Here is a tiny trained network, its code and every weight. The questions are about switching its units off for an input and a class, where a switched-off unit gives its printed mean instead of its output.

import numpy as np


def w(rows, s, z=0):
    codes = np.array(rows[::2]) - 128.0
    scale = np.full(codes.shape[1], s)
    scale[-1] = z or s
    return codes * scale


def f(y):
    return y / 2 * (1 + np.tanh(0.7978845608 * (y + 0.044715 * y**3)))


def log_softmax(a):
    a = a - a.max(-1, keepdims=True)
    return a - np.log(np.exp(a).sum(-1, keepdims=True))


def net(x, mask):
    res = np.array(x, float).reshape(1, 7) / 4 @ E
    y = f(res @ A[0][:, :-1].T + A[0][:, -1])
    res = res + np.where(mask, y, B[0][:, -1]) @ B[0][:, :-1]
    return log_softmax(res[-1] @ U[:, :-1].T + U[:, -1])


A, B = {}, {}
E = w([
[1,149,141,193,168,82,114,139,74,64,180],'x0',
[120,125,149,123,115,143,132,104,143,133,123],'x1',
[107,156,71,117,140,157,148,146,125,70,54],'x2',
[96,215,55,102,130,116,86,73,124,224,104],'x3',
[123,132,110,120,135,147,129,122,118,99,119],'x4',
[177,85,145,149,145,62,86,48,121,94,28],'x5',
[206,221,129,159,229,136,102,138,238,66,155],'x6',
],0.0078)
A[0] = w([
[181,81,156,160,152,68,78,33,82,93,45,16],'neuron 1',
[98,180,33,89,131,153,90,95,108,132,109,37],'neuron 2',
[121,156,113,123,106,211,165,143,109,135,195,88],'neuron 3',
[101,79,133,99,99,121,201,118,11,169,94,27],'neuron 4',
[153,60,184,102,160,144,196,156,127,65,149,10],'neuron 5',
[254,126,93,80,115,202,168,134,130,188,101,2],'neuron 6',
[80,168,145,171,147,132,107,133,96,114,145,165],'neuron 7',
[120,187,102,101,115,79,78,76,140,186,149,26],'neuron 8',
],0.0086,0.0049)
B[0] = w([
[85,230,102,131,99,101,91,215,83,197,160,254],'neuron 1',
[185,117,115,167,107,146,192,130,111,119,96,206],'neuron 2',
[69,194,162,74,110,64,69,254,154,166,89,206],'neuron 3',
[194,186,231,101,214,74,126,69,188,52,97,255],'neuron 4',
[122,181,141,130,94,198,240,124,104,164,132,200],'neuron 5',
[6,56,174,215,160,117,85,102,109,73,137,255],'neuron 6',
[105,37,95,145,174,140,157,109,142,94,85,218],'neuron 7',
[179,139,174,160,104,135,236,99,69,153,144,192],'neuron 8',
],0.0096,0.0054)
U = w([
[145,115,102,125,123,118,133,131,134,135,115,250],'0',
[84,200,113,105,100,105,86,184,124,166,115,36],'1',
[167,137,124,156,94,170,251,115,78,145,119,39],'2',
[196,180,151,117,219,107,102,98,222,98,119,49],'3',
[47,52,105,174,146,126,103,98,114,113,117,38],'4',
[160,99,89,111,115,123,119,135,145,136,114,224],'5',
[147,112,91,79,128,144,106,110,124,129,130,239],'6',
],0.011,0.012)

Each question gives the input, the list of numbers given to net, and the class t.
The units are the neurons (one row each of A and B). Each row of codes is followed by its name. A weight is (code - 128) times the scale printed after its matrix; where a second scale follows, it is the last column's (A, B and U).
mask holds one flag per neuron, in row order. A switched-off neuron (its flag False) gives its mean, the last column of its row in B, instead of its output. The means were averaged over made-up inputs and are rounded, as every weight is.
A unit's drop is (log p(t) with every unit on - log p(t) with that unit switched off) / (log p(t) with every unit on - log p(t) with every unit switched off).
The circuit of an input: a set's keep is (log p(t) with only the set's units on - log p(t) with every unit switched off) / (log p(t) with every unit on - log p(t) with every unit switched off). Starting from all 8 units, units are removed one at a time, each time the one whose removal leaves the highest keep (on an exact tie, the one counted first), for as long as the keep stays at least 0.8.
units of the circuit, in order: the units of the circuit, biggest drop first
unit that matters most: the unit with the biggest drop
top k neurons: the k neurons with the biggest drops, biggest first
drop when u is switched off: that unit's drop, to one decimal
input [-4,-4,-7,7,-3,2,-3], class 2: unit that matters most	neuron 8
input [-8,0,-8,0,2,-3,6], class 4: top 2 neurons	[neuron 6; neuron 4]
input [-1,7,5,-8,-4,5,-7], class 2: top 2 neurons	[neuron 5; neuron 3]
input [-3,6,5,8,-3,5,2], class 2: top 2 neurons	[neuron 8; neuron 2]
input [0,2,-3,-3,-1,-5,-5], class 1: top 4 neurons	[neuron 3; neuron 7; neuron 2; neuron 8]
input [-6,-6,2,-2,1,6,0], class 1: top 2 neurons	[neuron 1; neuron 7]
input [-2,2,5,6,-4,6,-5], class 1: top 2 neurons	[neuron 1; neuron 7]
input [-3,-1,1,8,-4,-6,8], class 2: top 3 neurons	[neuron 8; neuron 2; neuron 4]
input [-3,-4,1,7,4,1,3], class 2: units of the circuit, in order	[neuron 8; neuron 2]
input [8,1,8,1,-8,6,6], class 0: top 3 neurons	[neuron 4; neuron 6; neuron 1]
input [6,3,1,8,7,-2,-6], class 2: top 2 neurons	[neuron 2; neuron 8]
input [7,-3,-6,3,-8,-6,7], class 0: units of the circuit, in order	[neuron 4; neuron 7]
input [3,3,-1,7,1,1,7], class 2: units of the circuit, in order	[neuron 8; neuron 4]
input [-3,3,-7,-5,-2,1,-7], class 3: unit that matters most	neuron 4
input [5,-8,-1,1,4,6,5], class 6: top 3 neurons	[neuron 4; neuron 3; neuron 6]
input [-5,2,-5,3,4,-3,2], class 4: top 3 neurons	[neuron 6; neuron 4; neuron 1]
input [-5,-3,-8,6,-5,5,6], class 5: top 2 neurons	[neuron 4; neuron 5]
input [7,2,-7,-2,3,0,4], class 4: top 2 neurons	[neuron 4; neuron 7]
input [0,-7,-6,-4,-1,0,5], class 6: drop when neuron 8 is switched off	0.1
input [6,-2,-2,8,8,-1,8], class 0: units of the circuit, in order	[neuron 4]
input [-7,-1,2,5,5,-4,-4], class 4: drop when neuron 6 is switched off	1.3
input [4,7,-3,8,7,3,-6], class 2: drop when neuron 8 is switched off	0.6
